Here is a tiny trained network, its code and every weight. The questions are about switching its units off for an input and a target symbol, where a switched-off unit gives its printed mean instead of its output.

import numpy as np


def w(rows, s, z=0):
    codes = np.array(rows[::2]) - 128.0
    scale = np.full(codes.shape[1], s)
    scale[-1] = z or s
    return codes * scale


def f(y):
    return y / 2 * (1 + np.tanh(0.7978845608 * (y + 0.044715 * y**3)))


def softmax(a):
    e = np.exp(a - a.max(-1, keepdims=True))
    return e / e.sum(-1, keepdims=True)


def log_softmax(a):
    a = a - a.max(-1, keepdims=True)
    return a - np.log(np.exp(a).sum(-1, keepdims=True))


def net(x, mask):
    ids = ['ΓΔΠβεζηλτφ'.index(c) for c in x.split()]
    T = len(ids)
    res = E[ids] + P[:T]
    u = 0
    for l in range(2):
        r = res
        for j in range(2):
            rows = slice(4 * j, 4 * j + 4)
            q, k, v = (r @ M[l][rows].T for M in (Q, K, V))
            z = softmax(np.where(np.tri(T) > 0, q @ k.T / 4**0.5, -1e9)) @ v
            o = O[l][rows]
            res = res + np.where(mask[u + j], z, o[:, -1]) @ o[:, :-1]
        u += 2
        y = f(res @ A[l][:, :-1].T + A[l][:, -1])
        res = res + np.where(mask[u : u + 12], y, B[l][:, -1]) @ B[l][:, :-1]
        u += 12
    return log_softmax(res[-1] @ U[:, :-1].T + U[:, -1])


Q, K, V, O, A, B = {}, {}, {}, {}, {}, {}
E = w([
[103,252,59],'Γ',
[66,98,143],'Δ',
[159,199,186],'Π',
[31,192,172],'β',
[161,158,179],'ε',
[189,74,87],'ζ',
[79,111,135],'η',
[132,155,181],'λ',
[77,91,66],'τ',
[110,54,35],'φ',
],0.019)
P = w([
[202,209,245],'0',
[143,241,121],'1',
[160,238,115],'2',
[164,246,110],'3',
[168,242,116],'4',
[170,242,113],'5',
[174,253,107],'6',
[173,245,109],'7',
[165,231,120],'8',
[160,212,132],'9',
[156,199,140],'10',
],0.0056)
Q[0] = w([
[177,127,224],'0.h1',
[91,112,109],'0.h1',
[77,102,124],'0.h1',
[145,150,199],'0.h1',
[177,117,249],'0.h2',
[182,173,227],'0.h2',
[193,102,114],'0.h2',
[170,165,161],'0.h2',
],0.014)
K[0] = w([
[108,202,59],'0.h1',
[171,107,147],'0.h1',
[189,116,164],'0.h1',
[81,206,129],'0.h1',
[106,26,196],'0.h2',
[161,61,254],'0.h2',
[175,60,84],'0.h2',
[160,80,232],'0.h2',
],0.011)
V[0] = w([
[105,84,141],'0.h1',
[111,112,226],'0.h1',
[12,185,181],'0.h1',
[134,172,48],'0.h1',
[94,2,236],'0.h2',
[160,49,215],'0.h2',
[120,228,37],'0.h2',
[179,143,54],'0.h2',
],0.0079)
O[0] = w([
[127,95,81,100],'0.h1',
[172,142,115,129],'0.h1',
[54,82,152,196],'0.h1',
[18,90,197,151],'0.h1',
[159,255,40,2],'0.h2',
[168,235,116,39],'0.h2',
[91,33,186,235],'0.h2',
[145,54,223,136],'0.h2',
],0.0069,0.0097)
A[0] = w([
[228,90,125,211],'0.n1',
[129,102,117,44],'0.n2',
[153,74,65,94],'0.n3',
[3,191,161,192],'0.n4',
[157,80,58,137],'0.n5',
[120,173,171,42],'0.n6',
[66,203,157,74],'0.n7',
[78,149,73,1],'0.n8',
[212,175,160,33],'0.n9',
[94,59,141,78],'0.n10',
[108,70,78,61],'0.n11',
[76,143,175,117],'0.n12',
],0.012,0.0083)
B[0] = w([
[95,184,74,140],'0.n1',
[108,118,129,134],'0.n2',
[71,128,150,135],'0.n3',
[170,101,178,239],'0.n4',
[107,185,184,133],'0.n5',
[157,63,115,138],'0.n6',
[228,72,148,164],'0.n7',
[201,197,57,126],'0.n8',
[117,249,197,136],'0.n9',
[130,198,102,252],'0.n10',
[140,145,71,169],'0.n11',
[191,120,148,201],'0.n12',
],0.012,0.02)
Q[1] = w([
[136,223,174],'1.h1',
[116,108,119],'1.h1',
[176,195,145],'1.h1',
[144,175,115],'1.h1',
[128,134,189],'1.h2',
[78,101,128],'1.h2',
[2,103,117],'1.h2',
[145,115,73],'1.h2',
],0.019)
K[1] = w([
[70,29,66],'1.h1',
[129,158,137],'1.h1',
[49,2,78],'1.h1',
[148,84,75],'1.h1',
[131,241,171],'1.h2',
[77,162,167],'1.h2',
[51,135,90],'1.h2',
[139,63,91],'1.h2',
],0.015)
V[1] = w([
[42,62,63],'1.h1',
[28,44,88],'1.h1',
[200,162,88],'1.h1',
[81,161,174],'1.h1',
[99,138,186],'1.h2',
[95,33,231],'1.h2',
[2,162,241],'1.h2',
[127,88,143],'1.h2',
],0.008)
O[1] = w([
[186,149,65,5],'1.h1',
[193,82,38,12],'1.h1',
[113,92,186,149],'1.h1',
[100,159,175,146],'1.h1',
[215,169,130,164],'1.h2',
[235,162,152,172],'1.h2',
[223,254,149,137],'1.h2',
[136,105,144,129],'1.h2',
],0.0083,0.022)
A[1] = w([
[228,177,174,8],'1.n1',
[137,11,135,28],'1.n2',
[229,248,129,153],'1.n3',
[47,157,124,94],'1.n4',
[111,91,178,82],'1.n5',
[163,47,122,68],'1.n6',
[92,254,77,65],'1.n7',
[99,127,185,114],'1.n8',
[130,79,159,81],'1.n9',
[61,242,83,113],'1.n10',
[58,44,129,79],'1.n11',
[59,138,114,116],'1.n12',
],0.0091,0.012)
B[1] = w([
[69,76,78,250],'1.n1',
[80,199,94,156],'1.n2',
[110,159,124,251],'1.n3',
[163,158,99,191],'1.n4',
[180,108,100,207],'1.n5',
[118,153,163,157],'1.n6',
[39,8,178,147],'1.n7',
[125,138,82,238],'1.n8',
[165,137,123,172],'1.n9',
[223,104,82,164],'1.n10',
[111,63,111,177],'1.n11',
[156,158,99,170],'1.n12',
],0.012,0.028)
U = w([
[30,176,112,41],'Γ',
[37,62,111,31],'Δ',
[160,188,153,77],'Π',
[216,92,133,2],'β',
[193,197,71,180],'ε',
[113,138,12,144],'ζ',
[107,110,147,74],'η',
[97,145,123,155],'λ',
[156,126,132,141],'τ',
[132,127,144,67],'φ',
],0.011,0.0048)

Each question gives the input, a string of symbols that net reads in full, and the target symbol t.
The units are the heads (4 rows each of Q, K, V and O) and the neurons (one row each of A and B). Each row of codes is followed by its name. A weight is (code - 128) times the scale printed after its matrix; where a second scale follows, it is the last column's (O, A, B and U).
mask holds one flag per unit, layer by layer, with each layer's heads first. A switched-off unit (its flag False) gives its mean, the last column of its rows in O or B, instead of its output. The means were averaged over made-up inputs and are rounded, as every weight is.
A unit's drop is (log p(t) with every unit on - log p(t) with that unit switched off) / (log p(t) with every unit on - log p(t) with every unit switched off).
The circuit of an input: a set's keep is (log p(t) with only the set's units on - log p(t) with every unit switched off) / (log p(t) with every unit on - log p(t) with every unit switched off). Starting from the 12 units with the biggest drops (on a tie, the unit counted first), units are removed one at a time, each time the one whose removal leaves the highest keep (on an exact tie, the one counted first), for as long as the keep stays at least 0.8.
units of the circuit, in order: the units of the circuit, biggest drop first
most important unit: the unit with the biggest drop
k most important neurons: the k neurons with the biggest drops, biggest first
top k neurons in layer l: the k neurons of layer l with the biggest drops, biggest first
heads that matter: for each layer, one digit per head in row order, 1 if its drop is at least 0.15 and else 0, layers parted by /
input Π Δ Π Π λ τ ε λ, target ε: heads that matter	11 / 11
input η τ λ Γ ζ Π Δ Π ζ Γ, target β: units of the circuit, in order	[1.n1, 0.h2]
input β Π ζ Δ Δ, target β: most important unit	0.h2
input ζ φ Π Π Δ Π, target ζ: 3 most important neurons	[1.n1, 0.n7, 0.n9]
input φ η φ Δ ε Δ ε τ, target ε: 2 most important neurons	[1.n1, 0.n5]
input τ Π Δ λ Δ ε Π Δ Π ε, target ε: top 2 neurons in layer 0	[0.n10, 0.n12]
input φ Π Δ η Γ φ Δ Δ λ, target ζ: 3 most important neurons	[1.n1, 0.n3, 1.n3]
input Δ Γ Π β β φ η ζ ε, target ζ: units of the circuit, in order	[1.h1, 0.n4]
input φ Γ η β Δ φ Δ Δ Δ Π Π, target ζ: units of the circuit, in order	[1.n1, 1.h1]
input Δ β Γ ε Π Δ ε, target β: 3 most important neurons	[0.n7, 0.n10, 1.n8]
input Δ Π φ ζ τ Γ Δ η, target Δ: top 2 neurons in layer 0	[0.n7, 0.n6]
input λ Π ε Δ Δ Π, target Γ: units of the circuit, in order	[0.n9, 0.h2, 1.n5, 1.n1]
input Γ Δ φ φ η, target Γ: top 3 neurons in layer 0	[0.n9, 0.n5, 0.n10]
input Γ Γ ζ φ Π η, target Γ: most important unit	0.n10
input ζ Π Δ η, target ζ: top 3 neurons in layer 0	[0.n7, 0.n12, 0.n1]
input ε Δ φ Δ ζ Π ε, target ζ: heads that matter	01 / 10
input Γ Δ Π Δ β β, target β: heads that matter	00 / 00
input τ φ Π Π λ, target ζ: heads that matter	10 / 11
input Δ τ Δ Π λ Δ ε λ, target ε: top 3 neurons in layer 0	[0.n9, 0.n12, 0.n7]
input Π Δ η, target Π: 4 most important neurons	[0.n9, 1.n1, 0.n10, 0.n12]
input Δ Π ζ, target ζ: most important unit	0.n1
input Π Π Δ λ Γ η Δ Δ, target Π: top 3 neurons in layer 0	[0.n10, 0.n9, 0.n11]
input Γ Δ λ β Δ Δ, target Γ: 3 most important neurons	[0.n10, 1.n1, 1.n3]
input Δ Δ Δ Δ φ Γ Γ φ ε τ, target ε: top 4 neurons in layer 1	[1.n10, 1.n1, 1.n4, 1.n12]
input Π λ Γ Δ ζ, target ζ: 3 most important neurons	[0.n1, 0.n7, 0.n4]
input ζ ε Γ η Π Γ Π, target β: units of the circuit, in order	[0.h1, 0.n10, 0.n7, 0.h2]
input ζ β Δ ζ Γ Δ φ φ Δ, target ζ: most important unit	1.h2
input Γ Δ Π Δ ε τ Δ, target Γ: top 4 neurons in layer 1	[1.n1, 1.n3, 1.n5, 1.n10]
input Π Δ Π, target Γ: heads that matter	11 / 01
input φ Δ Δ β Δ Γ Δ ε, target β: heads that matter	11 / 00
